Rows and whether each has a hidden trait (one of two labels; each part has its own)
[ 1.68 -0.27 -0.46  0.84  0.79 -0.31  1.22 -2.23 -0.46 -0.46 -0.01  0.22
  0.45 -0.51 -3.73  0.71 -0.47 -2.54 -2.61  0.48  0.29  0.61 -5.49 -1.02
 -0.68  1.38]
K
[ 5.34 -1.53 -1.63 -1.29  0.62  3.36 -2.08 -1.67 -1.36 -1.53  0.55  6.23
 -0.12 -0.50  2.27 -0.11  1.44  0.57 -0.02  1.68  0.54  1.09 -1.34  2.90
  0.74 -0.40]
D
[ 3.88 -0.20  2.76  0.70 -0.21 -1.09  1.09 -0.72  2.64  3.66 -1.02  3.36
 -3.67 -2.46 -0.32 -0.14  0.99 -2.90 -0.86 -0.14  1.18  1.58 -3.94  0.23
 -1.14  1.06]
K
[-1.27  3.96  1.81  0.95 -1.39 -1.43 -1.33  2.52  1.98 -1.19 -1.07 -3.03
 -0.38 -1.01  5.29 -0.74  1.91 -0.75  0.36 -2.75 -0.72 -3.61 -1.85  0.33
 -0.18  0.34]
D
[ 2.66 -0.21  0.31  0.98 -0.59 -1.53 -0.63  0.60  1.37 -2.01  0.22  1.91
 -1.14 -1.00 -1.07 -0.46  0.44 -1.88 -1.98  0.01  0.27 -2.27 -2.67 -0.66
 -0.71  1.80]
K
[-0.20 -1.03 -3.56  0.29  1.42 -0.46 -3.85  2.07 -0.09 -3.93  0.82 -1.56
  1.05  0.23  0.60 -0.06 -1.64 -0.46 -0.87 -0.23 -0.39 -4.63  2.63 -0.93
  1.68 -1.67]
D
[-2.63  0.22 -0.94 -0.18  0.07 -2.17  0.28  0.35 -0.27  0.15  1.11 -5.29
  1.66 -1.59 -2.54  1.11 -3.06  0.08 -0.64 -0.81 -1.18 -2.11 -0.29 -4.18
 -0.43  0.04]
K
[ 1.15 -3.76 -2.68 -0.73 -0.19 -0.94 -0.37 -0.57  0.49 -0.72  2.01  0.86
 -0.35  0.08 -3.42  0.78 -2.89 -1.77  0.51  1.39 -0.75 -0.43  1.59 -2.40
 -0.21 -1.11]
D
[ 1.90 -1.42  0.44 -1.26  2.37 -0.62 -1.28  2.84  0.85  1.71 -0.55  2.05
 -3.02 -1.21 -1.09 -0.29  0.15 -1.71  0.32 -0.27  0.71  0.61  2.37 -0.21
  0.48 -1.75]
D
